Each row has a class, written after it.
[-324  -54  113  -15 -115   20  -43  -71 -117 -125 -164  259 -343  -23
  142   25  216   86  221  -95 -111  398   49  -23 -128  -70 -177   32
   94   36 -100 -382  320   16  118 -144  -19  -70 -276  210   73   29
   12]
tik
[ 255 -280  410  432  -44 -367 -272   26  -77  -14   40  -19 -433 -129
  178 -313   71  220  311  -66  293  471 -168   57 -139 -178 -360  -70
   25  180  -63 -436  194  213  231 -142   -3 -152 -646  425  -20  208
  -73]
ros
[-244  228 -290  294  393  210 -267 -318  210   51 -166 -201   41   68
  177  226  -90  120  -11 -190    7  -86   19  262 -149  -62  229   46
  242  -27  560   -6  476  771 -103  -58 -225  224  177  188  -36  -95
  652]
Keto
[-119  428  -50 -249 -279 -315   89  256  103  350 -238  -10  -92  -10
  -38  176 -317   86  173  270 -101   59  120  -17  141  -52 -350   97
  175  371 -115 -296  -98 -110 -188 -171  -33   85 -194  287  215 -103
  438]
Keto
[ 181 -119  249  195 -119 -138  -67   89  -46  -43   47  118 -154  -56
  187 -224  158  239   28   36   49  178 -179   37 -103 -116 -203 -237
  131  249  -75 -506  123 -130  195 -215    0   -8 -570  234  -55  167
   16]
faru
[ -15 -246  227  -90  -27  196 -171 -182  113  443  184 -250  222  208
   91   21  363 -214 -369  -80  418  -35 -187  256    9   98  -87  372
 -397 -214  573  354  267  309  -46   52   54   -3  128 -413 -385  133
  187]
Keto
[-189  264 -129 -307 -392 -264  256   33  -61  367 -412  -47  -27   61
   27  217 -120  -54  108  101 -181  224  167   41   76  -25 -450  141
  101   74 -313  -90  -31    5 -300 -154  -27  113 -198  173  178  -87
  326]
tinen
[  37  -57 -110 -168 -123  186 -101 -279 -100  145   45  -33  -40  154
  176   26  342 -203  -66 -122  134  -71 -167  141   68  161  -72   42
 -209 -226  175  146   62  216  -31   64    6  -43  188  -61   50  102
  125]
faru
[ 354 -278  -35 -348 -154  355   55 -286 -161  187  196 -233  110  118
  183 -235  341 -120 -229 -262   70   25 -157  226 -118   28   30   55
 -466 -320    9   22 -142  251  -35  -27  -11 -180   44  -31  332   68
   42]
boliz
[ 101  228  -80 -309  -95 -157  158   58  136  224 -191   25  -32  -74
 -105  190 -154 -186   97  133 -130 -104   86   15  108   20 -387  146
  105  150  -58  -16 -204  -20 -244  -47   68    0  -67  138  139  -68
  283]
boliz
[ 535 -174 -218 -152 -185 -494    0  440  154  446 -165 -367  257  378
  320 -226 -200   74 -207  194  105 -437  -72  -50  132 -221 -221   25
  -99  197 -290 -482 -354 -521 -268   83  -29   87 -172    5   59   93
 -153]
ros
[ -92  227  -18 -182  -27 -291   72  242   41  488 -429 -121  -71 -105
 -197  152 -430  -84   65   20 -174  201  123   40   39  146 -367  118
  117  197 -292  -50   21  -16 -304 -125   15   88 -169  157   87 -121
  344]
gada
[ 319 -264  343  240 -163   88 -164   90  -30 -287 -218  104 -430  -58
  121 -154  317   12  184   45 -145  301 -244 -104 -128  -40 -161 -259
  166  144 -436 -687  238 -276  191 -159   65   54 -787  286   61  111
  136]
ros
[ 191 -169  176  154 -131  -85 -101  105   41  -43 -147  210 -130  -68
  106 -164  148  129  114  104  -56  119 -203   -5  -47 -148 -126 -202
  267  245    8 -497  138 -183   35 -302  -32  113 -563  217  -52  163
  273]
ros
[ 337  161  126  746  370  167   35 -192   72  -90  193 -542 -188 -315
 -264 -265 -305  -16  -11 -107  147 -357  138  -19 -142  -44  137  171
   -7 -344 -115  414 -231  121  -43  457  155 -199  269   75  367 -139
  -94]
Keto
[ 705  255 -266 -226 -179  -38  -36   78  -66 -461 -108 -295 -177   66
    7  -33 -215  124   34  -97 -166  -27 -216 -145  -44 -207  115 -170
 -284  195 -261 -476 -327 -254 -258  -40  166 -260   -2  264  212   17
 -400]
boliz
[ 268  137 -152 -135  -37 -315  -69  458  134  520   37 -316  -40  -15
  -21    0 -124  -28    1   70   -1  -60  -50  208   94   63 -374  310
  -29  252   46 -118  -83   27 -159  -89  153  -62 -128   30  -88  -48
  492]
Keto
[ 251 -404 -256 -289   -4  152 -112 -363  -71  231  216  159  138   56
  253 -284  332  -68 -238 -284   93 -330 -207  331   19  -29  151  -57
 -317 -179  361   88 -285  264   27  -45 -122   49  235   46   49  184
  182]
Tem
[ 293   -1  216   87 -198 -201   74  514  -58  -13  127  176 -163 -259
  269 -218   22  234  -80  154   96  529 -154   98 -165  -17 -353 -206
  205  252 -201 -509  179   31  426 -416 -126   11 -490  343   94  -64
  441]
boliz
[ 112  106   22  699   91   82    5 -211   46 -132 -242 -193    7   55
  156 -148 -140   -5  108 -144    1 -170   46  -52   -2 -316  271  144
   94 -164  411  327    1  267   24  125  -85 -135   19  170   91   79
   33]
boliz
[ 648  362 -736 -895   59   83 -157  402   18 -129  -58  132 -331 -198
  183  101 -124 -316  258  -74  -17 -147 -375  231  249  325 -308  350
 -398  623  -73 -300 -679  -53 -380  -77  221 -156  467   84   54  159
 -113]
Tem
[-148  366 -209  375  170   36 -231 -297  226  -75 -214 -116  292   43
   53   29 -191   98   57 -227   75 -197  -57   13 -171 -238  267  161
   82   45  548  -15  -11  257  -63  -71 -129   21  178  169  217  -15
  139]
Bame
[ 259 -124  112 -165   30  143  -99 -125 -102  190  362  -73  -86  -34
  161 -183  265  -59 -178  -80  217   19 -210  238   23  145 -114   25
 -297  -48  179  123  -67  155   82   72   14   15    9  -16   -8  154
   53]
gada
[ -26  126  -59  416  140  455 -282 -344 -177  -83 -323 -195 -195  129
  -30   27   97 -265   36 -154 -167 -370   73 -117  -45  -25  319 -180
   39  -81  148   93  114   41  -46  101   59  -67   15  101   91   74
   48]
gada
[ -48  -70 -199 -302 -148  125 -282 -352  -37  307  -26  -53  113   96
  248   55  283 -101 -175 -186  327 -103 -206  315   85   48   39   49
 -324 -195  224  116 -137  331   -1  -70  -50   20  283  -84  -35   60
  -14]
tinen
[ 130   91  -44  394  -78   12   67 -126  136 -287 -501 -206  170  289
   70  185 -262 -184  259  -53  127 -202   37  183  245   87 -227  158
   21 -217  748  358  190  341 -302   75 -166 -204  411 -192    2  240
  228]
Keto
[-114  136   27  899  182  247 -135 -301   46  -64 -563 -413 -214  190
  135 -296  -54 -108  236 -283 -206   97  -94  -56 -244 -116   75   -6
  -14  -95    5   99  363  278 -288  144  -38 -112    8  233   53   24
  111]
gada
[  46   28  -26  470  220  270    2 -233   89 -159  -14 -117   27 -173
  175  -76  -62 -142   17 -183   35 -132   70   13 -157 -162  161   88
   82 -103  162  292   14  279  137  147  -67  -87   -8   13  127  -33
   36]
Bame
[  11  -81  296  209 -445 -278  -50  229 -283 -110  -63  297 -524  -59
   59  -82  113   26  160 -100 -186  534 -112  -97 -239   34 -595 -363
  252  252 -428 -586  312   16   43 -316  -28  105 -573  462   61  -15
  266]
faru
[ 385 -188   43  303 -131   95  172  -99  -54  112 -157 -328  341  171
  218 -128  111   80  -23  -31 -188 -163 -133 -136  227 -287  267 -435
  -66   52  544  224   14   40  -39  -72 -135 -167 -318  175   66  290
  303]
boliz
[ -98  180  286 -217 -308 -279  340  282   25  422   82  -36  -57 -227
   36  258 -269  108  102  316   66  358   -6   38   91  -23 -449   18
  250  312 -143 -147  -35 -344 -186  -72    3   69 -441  198  162  -49
  262]
gada
[ 109  119  127  474  165  337 -206 -236   98 -165 -247 -219  -33   38
  145  -46  -64 -133    3 -161  100 -239  126   70 -153  -77   71  143
   63 -123  464  170  260  185 -133   76   82  -31  102  -77  162   20
  221]
Tem
[ 197  -22  303  171 -213  -13  -26   71  -37 -146   73  130 -257 -131
  225 -176  164   95   86   21   75  348 -273  -56 -181 -126 -368 -158
  111  308 -178 -580  192 -193  203 -217   14  -37 -684  269   99  143
   66]
faru
[ 337  217  -21  574  234  235 -222 -288   77 -355 -192 -334 -226  110
  -32 -128   53 -212  221 -170   36 -303   -9   42   22 -195  271   72
  -47 -190  291  395   13  397  -32  190  132 -253  103  186  294   74
  122]
ros
[-103  128 -208  227  209   16 -280 -371  141   -5 -300 -157   10  149
  192  -20 -241  -67  -44 -298  227 -444  167  132  -99 -182   62 -180
  -10 -110  331   17  173  601    9   95 -128  -87  251  121  -16   48
  -47]
faru
[ 209 -112 -154  -15  -10  217 -130 -264  -23  103  220 -147  202   69
  183  -84  300 -149 -248 -200  230 -166 -229  198    9   12  187   51
 -309 -259  365  248 -147  180   91   65  -24  -17  229 -105   32  111
   65]
tik
[  89  206   -3  687  278   95  -43 -130  170 -242 -371 -375  113   42
  -79  -11 -242  -16  103  -51   38 -123   49   32  -77 -217  117   78
  217 -123  341  230  312  276  -83  -17  -28  -97   32   61   84   44
  190]
tik
[ -84 -183 -487 -326 -123  251  -31 -448 -176  280 -107  -51  336  182
  540  -91  218  -35 -423 -339  -47  -54   12  333  -56   67  213 -108
 -441 -302  -18  181 -106  674   79  -93 -292  149  142 -178  -66   20
   91]
Tem
[ 203    9  136  219 -277  -74  -88  183  -25  -33 -125  120   -9   91
  199 -186  168  150   78   76  -60  117 -202  -79  -22 -199  134   15
  141  183 -110 -423  -22 -293  171 -206   -1   73 -551  189   81   89
  128]
faru
[ 120 -100  -24 -109  -10   56  -45 -335 -240  211  253 -270   85   35
  178  -64  204  -24 -281 -167  308  169 -144  264  -40   36  114  -33
 -342 -251  177  296   20  333   79   16  -18  -94  206    1  -28   20
  -40]
Tem
[ 121  -28   -7 -308 -116   80  -66 -252 -172   39  159 -118  -30   70
  151    6  320 -168 -185 -151  202   78 -191  165   15  147 -140 -110
 -248 -199  176   83  131   40   10   33   95  -42  158  -26   81   85
   42]
Tem
[-144  -11  150  548   -9  365  -30 -165   28 -172 -136 -210   68  279
  -82 -177  331 -286   75 -307  -86   47 -216   58 -269 -205   84   31
  -48  -42  387  -18  319   37  121 -120   64 -216 -175  201  171  119
  409]
gada
[  72 -156  361  289  -99  -44  -30   94  -95  114 -174   53 -103  -85
   86 -308  160  295 -100  -23  -27  315 -187  -64 -158  -45 -139 -113
   72   98   -6 -435  315 -227   81 -235  -19   39 -520  176   14  202
  129]
boliz
[  17 -217  230  129 -137  -95  -93  115    1   12   74  228 -183    6
  181 -138  229   96   63   80  119  182 -210   94 -120 -109 -276  -92
  133  200 -167 -533  137 -218  171 -181  -24   34 -585  171   37  189
   50]
gada
[  -6  -49   36  609  319  380  -18 -202  133 -108  -35  -64   34 -142
   45 -111    2 -117   86  -93   17 -313   34  -46 -116 -278  279  143
  129  -77  330  295  -20  195  102   71  -72 -231    1   42  139   31
   -8]
tik
[ 167 -169  497  440 -177   41  -55  488   37  -36  106  127 -299 -237
  151 -155  204   -8   46  321  269  246 -249  -80 -114 -253 -230  186
  397  258 -376 -300  286 -293  118 -170  117  146 -705   82   79   44
  198]
Keto
[ 305 -188  370  344 -362  -38 -112   -2  -72 -303 -273  157 -270  189
   43 -154  310  141  105  267  -70  196 -275 -254  -49 -533 -161 -128
  280  150 -269 -753  403 -208   18 -379  -64  179 -817  358    1  199
  170]
gada
[ 175  294  127 -338 -165 -318  -92  273   20  491   41 -346 -287 -214
  186  350 -272  286  161   93  273  350   53  205  231  288 -392  119
 -104  196   35  -84  -14  113 -316   76  215  -93 -123   63  112  -15
  113]
faru
[ 213  559 -242 -196 -438 -436  222  155 -152   89 -186  -21 -164  -25
  -15  127 -268  -48  171  226 -259  -51  181 -118  134   -9 -376  -70
  194  208 -200   33 -246 -107 -223  -28  106  123 -173  373  209  -56
  376]
faru
[ -26    9  -30  475  241  398  -45 -221   66 -110 -103 -152 -124 -121
  251 -131   21  -63  -64 -251   55  -96   59   11 -124 -187  240    8
   63 -186  131   77  123  309   75  122  -59  -95  124   88  138  -88
   79]
Keto
[-192  285 -127 -272 -123 -182  148   12   71  211 -300  -42    1  -50
  -60  285 -242  -78   96   83 -154   75  161   11   83   36 -299  129
  134  160 -204  -46  -25  -64 -190  -32    8  107 -104   79  154  -91
  221]
Bame
[ -58  297 -475 -425   12  -63  208  -71  144  103 -354  153  -22  151
 -265  187   49 -397  -32   55 -479 -513  106  -35   79 -185 -403  103
  108  181 -254 -115 -181 -103 -356  -96  107  -14  -35  122   78  -37
  344]
gada
[ -49  486  -92 -234 -301 -434   55   44   68  320 -245  -60 -289 -104
  117  100  -94  -14  323  172   51  308   49  -41  179  -78 -364   85
   71  186 -137 -128 -124  -56 -125   -8  152    9 -207  456  243  -61
  384]
ros
[ 369  -67  -32 -170  -59  182  -92 -261 -166   70   37 -121   24  138
  -32 -194  386 -118 -165  -87  168 -240 -161  164   74  110  -48   43
 -371 -237  197  141  -74  130  -15    7   32 -143  155 -103   93  273
   -7]
tinen
[  81  153 -150 -365 -118 -274  170  249  102  470 -143 -140   87 -106
  176  298 -372  -39   -5   58  -12   60  133  241  116   69 -349  131
  194  205   92   -8  -87 -104 -228  -71   -9   64 -143   78  217  -73
  420]
Bame
[  47   75  -96  537  178  364  -97 -404   71 -126 -211 -107  102   -2
  130 -126   64 -108  -14 -158  -63 -396  101  -92  -72 -299  336   26
    1 -151  385  206  -51  269  154   61 -105 -116  -41   81  109   84
   68]
tik
[ -11  212  -46 -209 -220 -239   91  273   37  316 -304  -72  -75  -26
   53  131 -221  -45  151  249 -150   25  189  -74   85  -31 -311  186
  177  204 -256 -100  -44 -149 -255  -97   94   87 -176  121  138 -153
  274]
Tem
[ -53   88   90 -237 -143 -108   79  334   40  327 -254  -52 -141 -107
  -84  200 -141  -68  223  224 -174   24  165   87   82   51 -275  224
  171  298 -255  -50 -144 -245 -217  -74  169   55 -294  167  227  -89
  291]
tik
[ 257  336 -132  -63   -6 -398  -64  292  150  181 -208 -119  -34    6
 -100   40 -457   35   15  158   79 -137  159  129   53   25 -302  215
  122  217  -97  -10 -147   84 -187 -103  104  109   28  130   82  -86
  242]
faru
[  70  -14  119 -167 -152  179  -65 -186 -169   53  119  -83  -85  -62
  126  -25  332 -202  -60   30  186 -102 -125  122  -28   27 -105 -174
 -144  -30   82  170   72   24   48  111   70   -9   -7   99  130  103
  170]
tik
[ 191   36   16  846  196  241  -85 -292   45 -236 -203 -292   39  -11
  114 -146 -145  -74   15 -264   55 -192   18  -36  -94 -343  346   54
   89 -167  371  297  111  210   19  126  -65 -137   33   44  135   68
   67]
Bame
[  10  462  -55 -264 -288 -432  -53  109  -36  593 -315 -208 -114  -81
  -57  352 -364  -96   32  133  229  133   48  127  231   -4 -522  225
  163  221   38  -26  120  -29 -310 -121   59  175 -221   74   43   60
  474]
tinen
[ -30   16  -99 -100    9  253 -183 -212 -190   82   98 -231  -39  186
  315  -81  135   19  -64 -261  142  -13 -174  218  -36  116  195  -14
 -336  -58  332   65    3  257   33  127 -107  -84  358  122  173   81
  -64]
boliz
[ 200 -122  253  211  -82 -171 -106  109  -94   67  -59   72 -124  -63
  287 -141   99  269  -95   50   61  270 -165   82  -62 -104 -159 -172
  142  185  -43 -456  199  -62  114 -223 -143   51 -536  111 -126   92
  104]
ros
[   1  238  195  694  254  132 -153 -263   74    9  -98 -314  -52  -55
   60 -153 -217    6   10 -118  197 -224   88  -18  -81 -300  293   93
  129  -16  351  174   34  118   66  189  -15  -97    2  158   91  -25
  -20]
Keto
[ 227  -29  330  255 -255 -117   10   86 -154  142  162   51 -188 -212
  183  -81  -58  229  -76  128   54  240 -247   37  -73 -179 -248 -249
  190  256 -180 -505    3 -130  230 -225 -229   84 -720  340   85   71
  176]
gada
[ 134 -293 -126  109   25  156 -149 -279   10  254  169  -91  113   29
  140 -108  172 -292 -243 -283  377 -218 -132  271   75  -40   72   87
 -270 -297  161  385 -225  218  237   51  -28 -114  126 -174  105  128
  -19]
tinen
[ 210  -88  -85 -230  -98  118  -84 -299 -100  281  216 -141   76   53
  224 -108  269   -3 -207 -157  196   24 -205  265   47   69  115  -33
 -312 -262  268  132  -60  389   80    2  -82  -32   96   -5  -13  110
  129]
boliz
[-107  188   55  519   24  266 -133 -338 -122 -147 -386 -134 -196  -89
  110  132  -12    2   53 -233  -50   23  -52 -100    4 -127  259  -38
  283 -220  348  -70  390   10 -128   66  -32  115   78  138   75    4
  266]
Tem
[ 266 -226  138   29   -9 -107  -45  -46 -190  228  277 -404  303  101
  139 -127  218  -99 -395 -144  310  -44 -202  164   54   48  -99 -207
 -280 -170  343  332   29   13   99   55   31 -123   87 -192 -224  146
 -230]
tik
[  33  345 -173 -434 -173 -335  -46  367  101  180 -329   72  -92   66
   14  275 -163  -17  102  246   27  -48   26   57  118   34 -489  140
  102  436 -123 -243 -124  -62 -287 -213   44  146   22  290  195  -44
  241]
tinen
[  85  131   68  -71 -268 -308   87  279   67  248  -93  -80   34  -51
   -4  135 -244   -6   35  237   43   91   55    4  114  -39 -306   71
  136  133 -208  -47 -157 -190 -190  -79   71  124 -157   31   13 -116
  162]
gada
[ 102  323  -97  324 -112 -710    8  269  287  233  -43   12   20  117
  -61   86 -529   90  290  297  133  -73  233 -106  219    2 -524  495
  289  -89   83  296 -118  357 -298   22 -163  154  146  -28  220  -49
  118]
Bame
[ 190   58  174   76  -99   27 -290  -85    6 -190 -284  192 -121  128
   55 -251  380   26  -69   63  -58 -222  -69  -58  -96 -278  -45    4
   24   82  -39 -595   61  -21  143 -205    3   90 -292  128 -230   78
  -60]
tik
[ 138  -77  -92 -359 -177  266 -221 -205  -44  403 -183 -144  317  210
  -93  -76  366 -144 -143 -175   71 -260 -230  182  154  186  262   79
 -389 -182  350   13 -210   82    7 -152   48  -27  188  -23  144  142
  341]
faru
[-117  -46   30  628  246  176 -123 -534  174   -6  -14  -23   93   27
   10   -5  -21  -69   -9 -241   84 -421   80  -33 -119 -266  221   87
  197 -317  215   81    5  232    9  200 -129  -73   40  -72  117  -58
  -48]
faru
[-159  101 -378 -390 -153 -273    1  129  251  564 -225   23   27   18
  275  141  -72  -61   52   57  -87  -49   87  123  128  -42 -271  311
   30  133 -122  -79 -285   35 -202  -82   83   99 -136  113   70 -126
  248]
Keto
[ 117  176 -153  551  265  228 -122 -310  162 -200 -614  -94   61  101
  -67 -128 -157  -62  157  -82  -75 -311  -29   -2   53 -201  301  234
  139 -132  386  156   38   48 -130  -58  -68 -124  131   82  274  125
  230]
ros
[ -29  255 -198 -517 -113 -328  109  194  112  272 -149  -30   98 -102
   96  341 -321   41   31   91  -45   -4   68  129  124   22 -311   33
   56  315   -4  -94 -165  -46 -212  -47  -36   98 -106  138   97  -43
  178]
tik
[  70  143   48 -275  -28 -244  132  523  123  488  -92 -165  -97 -103
  178   75 -313   59  -15  216   82  197   57  177   79  158 -432  175
  122  396 -152 -210  -14 -219 -260  -57   75   72 -144   33  -21  -69
  213]
Keto
[ 118  -53 -193 -221  -31  132 -193 -347  -77   91   31 -135   21  138
  186 -109  349 -199 -205 -205  224  -52 -154  251    9   57  -18    3
 -386 -231   67  168  -47  301   33    7   72  -92  146 -123   14  105
  -11]
ros
[  96  176  261   70 -179 -268 -254   46  -32   99 -276   99 -286  -43
  223  -72  -54  234   49  117  229  302 -164  202  -70  -18 -373 -121
   80  343  -19 -446  248    2   24 -264  -82   73 -440  245  -82  160
   96]
tinen
